Below is a small trained network, with its code and all its weights. Each question gives an input and a target symbol and asks what happens when units are switched off, that is, made to give their printed mean instead of their output.

import numpy as np


def w(rows, s, z=0):
    codes = np.array(rows[::2]) - 128.0
    scale = np.full(codes.shape[1], s)
    scale[-1] = z or s
    return codes * scale


def norm(h):
    return h / np.sqrt((h * h).mean(-1, keepdims=True) + 1e-5)


def f(y):
    return np.maximum(y, 0)


def softmax(a):
    e = np.exp(a - a.max(-1, keepdims=True))
    return e / e.sum(-1, keepdims=True)


def log_softmax(a):
    a = a - a.max(-1, keepdims=True)
    return a - np.log(np.exp(a).sum(-1, keepdims=True))


def net(x, mask):
    ids = ['αβγθμξσφψ'.index(c) for c in x.split()]
    T = len(ids)
    res = E[ids] + P[:T]
    u = 0
    for l in range(2):
        r = norm(res)
        for j in range(2):
            rows = slice(2 * j, 2 * j + 2)
            q, k, v = (r @ M[l][rows].T for M in (Q, K, V))
            z = softmax(np.where(np.tri(T) > 0, q @ k.T / 2**0.5, -1e9)) @ v
            o = O[l][rows]
            res = res + np.where(mask[u + j], z, o[:, -1]) @ o[:, :-1]
        u += 2
        y = f(norm(res) @ A[l][:, :-1].T + A[l][:, -1])
        res = res + np.where(mask[u : u + 16], y, B[l][:, -1]) @ B[l][:, :-1]
        u += 16
    return log_softmax(norm(res)[-1] @ U[:, :-1].T + U[:, -1])


Q, K, V, O, A, B = {}, {}, {}, {}, {}, {}
E = w([
[107,62,162,38,98,187,130,136],'α',
[89,219,74,144,170,144,60,73],'β',
[57,152,149,16,61,169,90,91],'γ',
[39,72,84,108,179,147,96,100],'θ',
[142,78,111,5,83,183,131,138],'μ',
[232,133,127,210,154,175,107,132],'ξ',
[68,194,159,96,128,198,126,115],'σ',
[166,18,28,128,128,87,37,89],'φ',
[110,148,212,112,186,158,33,190],'ψ',
],0.014)
P = w([
[158,79,176,99,164,142,173,122],'0',
[86,175,151,105,93,127,143,159],'1',
[140,186,148,155,156,121,158,67],'2',
[87,105,97,159,49,126,128,162],'3',
[130,71,98,85,130,183,109,92],'4',
[143,138,163,128,106,88,176,251],'5',
],0.013)
Q[0] = w([
[140,114,111,185,115,120,163,91],'0.h1',
[151,103,114,85,212,197,102,57],'0.h1',
[121,152,129,117,92,39,201,255],'0.h2',
[125,152,139,139,130,86,161,136],'0.h2',
],0.012)
K[0] = w([
[127,115,94,107,102,105,190,173],'0.h1',
[166,157,134,92,148,58,187,2],'0.h1',
[112,126,71,146,108,251,22,192],'0.h2',
[130,70,107,66,140,235,102,186],'0.h2',
],0.0093)
V[0] = w([
[215,115,109,99,192,147,253,144],'0.h1',
[119,207,127,156,154,133,188,165],'0.h1',
[105,48,213,87,165,132,153,177],'0.h2',
[147,109,96,149,234,176,12,171],'0.h2',
],0.0067)
O[0] = w([
[116,66,144,106,5,50,106,79,37],'0.h1',
[253,76,144,207,39,44,196,84,182],'0.h1',
[126,118,73,178,126,254,133,109,253],'0.h2',
[150,102,235,229,32,134,44,90,192],'0.h2',
],0.0058,0.0031)
A[0] = w([
[125,89,113,172,203,159,67,82,198],'0.n1',
[98,253,33,96,160,129,149,181,251],'0.n2',
[118,133,66,133,220,168,13,128,78],'0.n3',
[136,130,177,173,159,157,122,37,198],'0.n4',
[156,102,90,122,165,128,40,222,128],'0.n5',
[101,45,132,151,115,200,135,149,148],'0.n6',
[72,117,155,46,140,149,167,204,160],'0.n7',
[77,231,151,136,101,138,88,193,206],'0.n8',
[117,63,179,114,163,127,169,114,154],'0.n9',
[85,92,45,26,12,44,202,84,109],'0.n10',
[136,116,87,172,166,198,110,121,59],'0.n11',
[188,90,147,70,134,199,121,80,219],'0.n12',
[81,92,105,182,53,111,81,99,184],'0.n13',
[150,114,178,181,79,143,123,92,184],'0.n14',
[146,112,243,151,206,149,180,155,119],'0.n15',
[61,90,109,171,155,87,98,98,167],'0.n16',
],0.0071,0.0026)
B[0] = w([
[148,161,79,206,219,145,206,103,197],'0.n1',
[149,105,197,93,97,130,145,139,228],'0.n2',
[95,108,134,89,92,110,148,139,191],'0.n3',
[71,82,167,30,107,134,90,130,209],'0.n4',
[120,163,79,68,64,196,143,112,178],'0.n5',
[138,254,195,94,80,149,155,151,206],'0.n6',
[180,124,78,180,118,84,149,167,230],'0.n7',
[207,65,81,164,77,115,149,194,254],'0.n8',
[199,158,151,113,156,88,125,87,157],'0.n9',
[197,157,174,204,188,162,123,118,172],'0.n10',
[168,143,233,77,106,107,91,145,169],'0.n11',
[63,193,142,206,163,50,57,78,226],'0.n12',
[201,145,86,97,111,117,179,199,166],'0.n13',
[136,146,132,40,102,123,144,171,185],'0.n14',
[126,117,32,94,152,123,121,65,205],'0.n15',
[174,204,221,78,4,190,119,179,150],'0.n16',
],0.006,0.0072)
Q[1] = w([
[88,179,203,41,115,130,47,17],'1.h1',
[117,165,213,97,66,57,216,185],'1.h1',
[111,80,125,175,255,53,119,127],'1.h2',
[140,173,187,92,197,64,44,39],'1.h2',
],0.0072)
K[1] = w([
[134,136,164,124,143,158,144,88],'1.h1',
[155,75,82,89,129,139,96,143],'1.h1',
[106,146,169,90,12,162,172,108],'1.h2',
[101,55,157,97,126,175,151,3],'1.h2',
],0.011)
V[1] = w([
[97,134,210,121,100,81,182,170],'1.h1',
[53,110,137,148,100,146,210,162],'1.h1',
[90,89,127,105,231,113,2,201],'1.h2',
[69,166,97,9,11,152,107,80],'1.h2',
],0.0073)
O[1] = w([
[243,254,204,243,232,66,132,83,179],'1.h1',
[194,123,119,218,80,107,208,127,120],'1.h1',
[186,249,105,86,194,125,60,223,51],'1.h2',
[91,139,52,194,179,112,100,138,253],'1.h2',
],0.0075,0.0061)
A[1] = w([
[169,127,138,171,67,75,254,152,78],'1.n1',
[178,137,80,58,156,148,147,99,133],'1.n2',
[113,101,194,153,129,137,118,124,109],'1.n3',
[164,136,152,99,164,157,139,105,106],'1.n4',
[129,116,20,171,109,164,120,134,175],'1.n5',
[125,144,90,84,97,188,171,249,27],'1.n6',
[115,35,133,116,95,80,103,220,60],'1.n7',
[104,64,143,56,134,85,103,95,87],'1.n8',
[138,179,134,108,153,182,81,138,254],'1.n9',
[157,170,177,66,88,144,106,138,144],'1.n10',
[148,190,132,112,99,144,107,77,217],'1.n11',
[161,112,126,157,99,78,124,125,145],'1.n12',
[189,122,171,102,133,149,119,77,162],'1.n13',
[122,117,107,157,175,179,95,126,91],'1.n14',
[181,174,175,185,146,92,152,242,58],'1.n15',
[55,235,200,165,96,165,157,131,154],'1.n16',
],0.0099,0.0028)
B[1] = w([
[63,218,96,41,221,103,127,150,241],'1.n1',
[83,201,186,169,132,160,146,144,147],'1.n2',
[240,153,68,154,91,117,205,99,150],'1.n3',
[80,193,28,20,95,112,128,158,151],'1.n4',
[120,111,204,61,143,119,140,118,171],'1.n5',
[150,88,119,182,104,58,122,57,216],'1.n6',
[166,151,64,103,65,218,145,31,145],'1.n7',
[139,81,170,201,188,3,212,234,140],'1.n8',
[165,50,115,168,104,89,193,128,231],'1.n9',
[152,172,167,117,142,191,141,28,194],'1.n10',
[174,79,157,160,104,194,129,191,206],'1.n11',
[60,190,130,114,144,167,134,152,163],'1.n12',
[62,123,101,70,163,78,117,157,166],'1.n13',
[131,167,126,137,38,140,165,132,165],'1.n14',
[87,67,155,173,112,141,90,133,235],'1.n15',
[151,99,119,110,116,108,75,154,255],'1.n16',
],0.0066,0.0092)
U = w([
[98,147,143,206,181,151,141,5,185],'α',
[48,36,195,110,156,165,161,150,106],'β',
[152,127,129,123,214,13,67,138,250],'γ',
[40,112,70,141,150,132,43,200,127],'θ',
[150,81,221,61,122,22,170,91,104],'μ',
[149,222,185,45,135,197,89,92,93],'ξ',
[111,233,75,145,188,132,227,164,242],'σ',
[96,91,22,86,40,200,191,87,78],'φ',
[233,125,134,217,59,140,154,153,11],'ψ',
],0.011,0.0011)

Each question gives the input, a string of symbols that net reads in full, and the target symbol t.
The units are the heads (2 rows each of Q, K, V and O) and the neurons (one row each of A and B). Each row of codes is followed by its name. A weight is (code - 128) times the scale printed after its matrix; where a second scale follows, it is the last column's (O, A, B and U).
mask holds one flag per unit, layer by layer, with each layer's heads first. A switched-off unit (its flag False) gives its mean, the last column of its rows in O or B, instead of its output. The means were averaged over made-up inputs and are rounded, as every weight is.
A unit's drop is (log p(t) with every unit on - log p(t) with that unit switched off) / (log p(t) with every unit on - log p(t) with every unit switched off).
The circuit of an input: a set's keep is (log p(t) with only the set's units on - log p(t) with every unit switched off) / (log p(t) with every unit on - log p(t) with every unit switched off). Starting from the 12 units with the biggest drops (on a tie, the unit counted first), units are removed one at a time, each time the one whose removal leaves the highest keep (on an exact tie, the one counted first), for as long as the keep stays at least 0.8.
circuit, biggest first: the units of the circuit, biggest drop first
k most important neurons: the k neurons with the biggest drops, biggest first
k most important neurons of layer l: the k neurons of layer l with the biggest drops, biggest first
heads that matter: for each layer, one digit per head in row order, 1 if its drop is at least 0.15 and else 0, layers parted by /
input σ γ ψ ψ ψ, target ξ: circuit, biggest first : (1.h2; 1.n10)
input μ σ ψ ξ θ φ, target φ: circuit, biggest first : (1.n7)
input σ γ σ γ σ θ, target σ: 3 most important neurons : (1.n1; 0.n7; 0.n12)
input ψ θ γ β σ α, target σ: circuit, biggest first : (1.n1; 1.h1)
input σ ξ ξ σ, target σ: heads that matter : 01 / 10
input σ ψ ξ γ φ γ, target φ: circuit, biggest first : (1.n7; 1.h1)
input α σ ψ, target φ: heads that matter : 01 / 10
input ψ σ μ, target ξ: heads that matter : 01 / 11
input β ξ ξ, target γ: heads that matter : 01 / 00
input σ β σ σ σ, target α: heads that matter : 11 / 01
input β ψ β, target γ: circuit, biggest first : (0.h2; 0.n4; 1.h2)
input ψ β β θ ψ, target γ: circuit, biggest first : (0.h2; 0.n2)
input σ σ φ, target α: heads that matter : 10 / 01
input θ ψ ψ ξ γ, target ξ: circuit, biggest first : (1.h2)
input σ σ ξ, target α: heads that matter : 10 / 01
input ψ γ θ, target ξ: heads that matter : 00 / 01
input α σ σ ψ γ θ, target ψ: heads that matter : 11 / 01
input γ ξ σ φ σ σ, target φ: heads that matter : 00 / 10
input ξ θ θ γ, target θ: heads that matter : 11 / 11
input α γ ξ ξ, target ξ: most important neuron : (1.n1)
input μ β σ α ξ, target α: heads that matter : 01 / 01
input ψ φ ψ, target ξ: heads that matter : 01 / 11
input σ α γ, target α: 3 most important neurons : (0.n6; 1.n1; 0.n1)
input α ψ α θ, target ψ: 2 most important neurons of layer 0 : (0.n16; 0.n6)
input ξ ξ γ, target μ: 3 most important neurons of layer 0 : (0.n15; 0.n2; 0.n6)
input α σ σ σ μ, target α: 3 most important neurons of layer 0 : (0.n6; 0.n12; 0.n4)
